Moves between elements:
te: Q276->Q71, Q124->Q384, Q598->Q882, Q112->Q262, Q802->Q329, Q938->Q893, Q736->Q351, Q238->Q112, Q33->Q624, Q953->Q276, Q992->Q309, Q384->Q75, Q327->Q977, Q788->Q686, Q354->Q124, Q916->Q354, Q882->Q451, Q977->Q327, Q580->Q238, Q686->Q533, Q66->Q147, Q385->Q61, Q309->Q276, Q329->Q238, Q893->Q385, Q248->Q239, Q487->Q964, Q751->Q992, Q685->Q487, Q68->Q686, Q956->Q312, Q472->Q726, Q232->Q977, Q382->Q327, Q235->Q956, Q104->Q75, Q743->Q916, Q89->Q68, Q147->Q89, Q137->Q419, Q453->Q392, Q873->Q743, Q132->Q788, Q399->Q312, Q262->Q18, Q451->Q788, Q239->Q453, Q509->Q248, Q15->Q619, Q61->Q33, Q701->Q399, Q154->Q51, Q122->Q360, Q964->Q75, Q392->Q956, Q312->Q701, Q103->Q573, Q640->Q472, Q18->Q999, Q202->Q873, Q757->Q999, Q51->Q202, Q128->Q232, Q524->Q533, Q75->Q103, Q294->Q235, Q969->Q385, Q566->Q977, Q665->Q398, Q945->Q33, Q360->Q382, Q999->Q953, Q351->Q329, Q809->Q33, Q619->Q524, Q419->Q392, Q726->Q598, Q886->Q128, Q573->Q232, Q71->Q873, Q398->Q137, Q533->Q736, Q624->Q802, Q129->Q802
lu: Q276->Q147, Q124->Q472, Q598->Q384, Q112->Q18, Q802->Q398, Q938->Q132, Q736->Q809, Q238->Q524, Q33->Q882, Q953->Q309, Q992->Q235, Q384->Q202, Q327->Q509, Q788->Q533, Q354->Q640, Q916->Q124, Q882->Q665, Q977->Q969, Q580->Q938, Q686->Q276, Q66->Q89, Q385->Q33, Q309->Q873, Q329->Q15, Q893->Q788, Q248->Q453, Q487->Q945, Q751->Q309, Q685->Q964, Q68->Q999, Q956->Q487, Q472->Q598, Q232->Q451, Q382->Q882, Q235->Q743, Q104->Q294, Q743->Q598, Q89->Q757, Q147->Q276, Q137->Q312, Q453->Q392, Q873->Q916, Q132->Q686, Q399->Q128, Q262->Q276, Q451->Q385, Q239->Q392, Q509->Q239, Q15->Q451, Q61->Q624, Q701->Q129, Q154->Q235, Q122->Q75, Q964->Q873, Q392->Q248, Q312->Q399, Q103->Q122, Q640->Q726, Q18->Q66, Q202->Q51, Q757->Q953, Q51->Q398, Q128->Q977, Q524->Q566, Q75->Q665, Q294->Q154, Q969->Q977, Q566->Q893, Q665->Q137, Q945->Q701, Q360->Q327, Q999->Q147, Q351->Q580, Q809->Q238, Q619->Q886, Q419->Q619, Q726->Q104, Q886->Q893, Q573->Q360, Q71->Q743, Q398->Q945, Q533->Q351, Q624->Q329, Q129->Q232

The rows follow the links: the fewer symbols apart two elements are, the more alike their rows tend to be.

Some elements and rows for them; each showing differs a little:
Q453: [ 466   -5 -167  -15   -6  470  -78 -926 -689 -202  110 -909 -347 -494  380   25 -230 -182  423   78   24 -291 -504 -227  -56   98 -160  126 -100 -649  258  186   -7  375  428  527  546  -44 -164 -171 -706]
Q112: [-270  294  525  658  301 -201 -121  -89   32  667  202 -145  -24   -5  379  753  -43  442  -73  202  226 -680 -876 -576  532 -204  259  279  159  435  619  247 -393  279 -517 -665  128  184   52 -316   46]
Q757: [    1   352     0   671    15  -136  -252  -162  -320   629   260  -144   362    78   250   232  -232   263   144   142   245  -923  -285  -395   306   119   232   176   272   100   444   247  -374   475  -803 -1050     2    84   332   -68  -639]
Q360: [  53 -382 -229 -311  -66  419   81 -170 -163 -965 -226 -360  465  368   71 -643 -330  324 -323 -653 -155  -70 -574    1 -117   28 -341 -360  718 -210 -231   30  624  -70 -391 -454 -545  158   -2  519  487]
Q235: [ 492   37 -166 -631  396 -145 -145  222   24  332  169   65  -29  200 -370 -464  258  -52 -248  430 -637 -538  697  738   29  197 -160   96 -744 -496 -478 -354 -145  298  299  325   33 -434  151 -193 -729]
Q329: [-416 -142  952  121  435 -118  613  310  662   83  -68  177 -385  -14  -61  469  343  118 -331  507 -125  412 -419  -83  130 -439  163  168 -440  416  120 -154   92 -282  590  136  503  -30   95 -309  865]
Q154: [ 410    3 -111 -647  599  -75  -49  191  250  272  155  208  -29  324 -453 -516  317   41 -396  463 -695 -507  473  763  101  143 -103   33 -756 -418 -616 -376  -94  278  441  458   12 -402  150 -265 -405]
Q262: [-124  277  282  634  167  -82 -197 -115  -87  664  281 -167  193  103  372  545  -47  358  117  168  196 -929 -631 -456  512   -9  226  192  265  292  532  196 -436  416 -732 -770   -1  138  207 -153 -310]
Q18: [-128  324  220  716  136  -39 -147 -181 -145  691  269 -224  189   45  446  518 -203  404  222   71  209 -860 -589 -528  333  -29  268  163  311  227  493  246 -378  414 -727 -814  -34  172  244 -154 -236]
Q239: [  378   -11  -242   -12   -29   556   -80 -1047  -620  -249   152  -967  -358  -511   413   -81  -253  -239   469    32   -56  -232  -513  -159   -85   215  -129   106  -113  -661   206   112    79   392   424   402   560   -98   -90  -122  -722]
Q451: [-406 -105  501  179 -129 -196  711  119  321 -654 -744  327  -87    3 -260 -383  148 -247 -445  -40   96  732  252  -25 -521 -449 -166  170  106  272 -234 -173  571 -622  202 -631  163   68  205  281  879]
Q137: [ 228 -168  183  109 -634  251  103  335 -117  -18  681  360 -530  361 -258  958 -359  -65  481    0   -9  658   66 -345   -6  121 -131   10   93  208  -84  -25 -129  466  633 1173  330 -210  159    9 -191]
Q399: [  248   -15  -145   347 -1072   -29    57   382  -170   -77   313   623  -387   257  -354   595  -488  -491   512  -168   337   768   755  -355  -276   102  -158   105   224   372  -202   -14  -171   312   236   610   139   -94   355   136  -362]
Q809: [-495  -55  817  -17  600 -220  387  382  624   28 -135    2 -510   -9  -60  383  490  241 -496  342 -201  275 -469   70  144 -452   48  188 -310  475  177    6  -93 -514  548   39  431  -42 -161 -358  923]
Q398: [   3 -264  573    0  -54  267  411  547  319   76  706  570 -335  553 -323  751   -5  190  180  358 -304  377 -136  -32  197  -70  -52  -33 -345  291 -558 -352   87  452  660 1023  165 -316  334  -67  309]

Each walk starts at a row. The symbols on each line, taken left to right, move it on to the next element.
Each answer is a row, close to the row of the element it stands for.
[   96  -156  -177   340 -1029   -51   419    62  -127  -689  -376   455   -49   134  -310  -285  -468  -643   204  -275   333   768   882  -229  -592    19  -181   117   427   210  -119    30   314   -78   -94  -297    77   -31   370   460   -13]
lu lu lu lu lu te lu	[  349  -129  -213   -40    16   549    19 -1111  -723  -510   -79 -1009  -100  -447   395  -353  -333  -265   312   -93   -43  -272  -558  -198  -151   127  -202    69    77  -702   187   144   253   344   302   100   449    32   -57    28  -518]
lu te lu te te lu te lu lu te	[ -32 -291    4  184 -688  145  600   95  -61 -946 -403  273  252  302 -205 -488 -464 -309  -76 -443   72  660  348 -205 -504 -139 -291 -123  520  116 -379  -29  584 -193 -209 -637 -165   96  430  624  421]
[-310 -116  773  193   54 -308  669  280  595 -295 -394  267 -562  -67 -220  130  270 -357 -362  337   88  762   41  -97 -251 -390   68  229 -256  418  130  -23  195 -581  612 -140  576  -42   28 -159  831]
lu lu te te lu lu te te te	[ 517  -23 -128   69 -444  273 -104 -461 -522 -214  229 -538 -721 -335  109  467 -398 -398  539  -10  166  331  -45 -297 -148  128 -257  268 -118 -292  363  145 -204  376  778  948  696 -107 -148 -247 -655]
lu lu te lu te	[  137  -359   -63   -32  -164   437   377  -645  -385 -1004  -517  -450   393   -48    71  -907  -412  -156   -44  -344   -81    -3  -308     0  -370   -38  -293  -211   475  -405  -203     2   652    -4  -236  -738   -97    83   198   479   230]
[ -42 -405  -86 -183   11  461  348 -425 -160 -999 -319 -305  459  100  132 -623 -341  205 -200 -390 -152   13 -551  -42 -239  -61 -243 -359  517 -257 -440 -110  793 -113 -306 -651 -453  174  206  541  518]
te te lu te te te lu	[-627 -336  501  -90   79  443  716   57  276 -442 -206  306  376   -6  124 -145  100  262   53   21 -114  497 -483  -94 -226 -350   91 -287  -14   77 -646 -289  843 -223   67 -236 -265   84  283  321 1202]
te lu lu te te lu lu	[  63 -218  488   74 -331  205  358  626  230   36  692  533 -413  568 -345  921 -210   43  332  264 -189  549   87  -87  146 -107 -116   -7  -87  331 -298 -125  -16  399  663 1062  137 -252  315  -69  236]
[   74  -479  -222  -262  -151   368    33    11   -96 -1010  -151  -238   483   395   -58  -486  -436   364  -374  -619  -148    75  -359   108   -78    49  -319  -449   829   -78  -231    86   538   -68  -413  -439  -639   106    -2   527   551]
lu lu te te lu te te te lu	[ 506   58 -209  -38  -42  443 -116 -920 -513 -244  155 -875 -391 -393  371   13 -295 -277  473   45   15 -266 -445 -211  -79  146 -153   87  -54 -605  245   95 -133  440  534  590  574  -92 -222 -222 -797]
te te te te te te lu lu te	[   3 -154  -44  190 -380   97  545 -265 -296 -943 -692  -83  333  -15 -142 -814 -342 -278  -97 -306  111  379  364  -70 -601 -170 -283   50  354 -114 -359  -55  671 -255 -178 -832   16  -18  480  574  228]
[-376 -243  656  186  114  -97  989  105  371 -401 -647  341  -14 -109 -246 -377   55 -253 -190  360  -60  479   41 -103 -393 -495   16  217 -302  159 -406 -336  607 -370  288 -701  395  -69  508  203  762]
te te lu lu lu lu te lu	[-185 -137  454  421 -743  194  707  362  222 -255  236  737 -212  390 -420  502 -350 -284  438  126   52  874  263 -321 -274 -156  -35   23  172  424 -338 -138  325  271  425  295  237 -162  593  257  365]
te te lu lu lu lu te	[-553 -219  967  221  367  134  906  132  510  114    0  336 -227   84  -61  313  285   48   -6  581 -218  238 -492  -85  -58 -443  173   81 -440  304 -353 -322  352    3  575  -75  415 -126  452 -136  900]
[-446 -229  932  281  128  184  748  349  411   68  186  466 -371  296 -186  572  176   74   77  535 -232  387 -350 -155  -17 -394  159   57 -348  345 -314 -354  316  129  629  257  384 -156  396 -117  645]
lu te te te lu te lu te	[ 641   15 -246 -206 -376  165 -285  -22 -407   27  486  -77 -437  160 -207  491 -331 -167  341   69 -217   33  308  100    8  306 -396  248 -149 -238  -45   51 -374  607  607 1227  332 -284  -23 -205 -871]
lu lu lu lu lu lu lu lu	[-476 -218  956  165  302  136  950  139  558  -44  -55  387 -145   74 -129  294  311   50 -106  482 -249  348 -455 -136  -96 -465  177  123 -375  252 -413 -338  496 -113  604 -120  343 -170  511  -70  912]
[-531 -160  920  210  292  160  960   65  495   16  -74  366 -103   40  -89  143  276    3  -65  542 -305  201 -370  -87 -171 -543  177  214 -470  104 -412 -403  612  -56  466 -231  384 -135  579    0  872]
lu te lu te te lu lu	[ 181   64 -133  193 -746 -490  167  174   68 -647 -662  245 -341 -101 -323 -399 -234 -651 -181 -283  358  883 1059 -115 -497  -66 -249  240  308  416  205  136   40 -581   68 -264  258   12  -64  199  -19]
lu lu lu te lu lu lu	[ -69  147  191   83   -2 -703  -41  274  464 -295 -669  -42 -626 -158 -214  -96  322 -272 -789  -65  187  524  374  115 -202 -287 -233  393  128  543  650  327 -337 -910  303  -82  339   38 -583 -261  428]
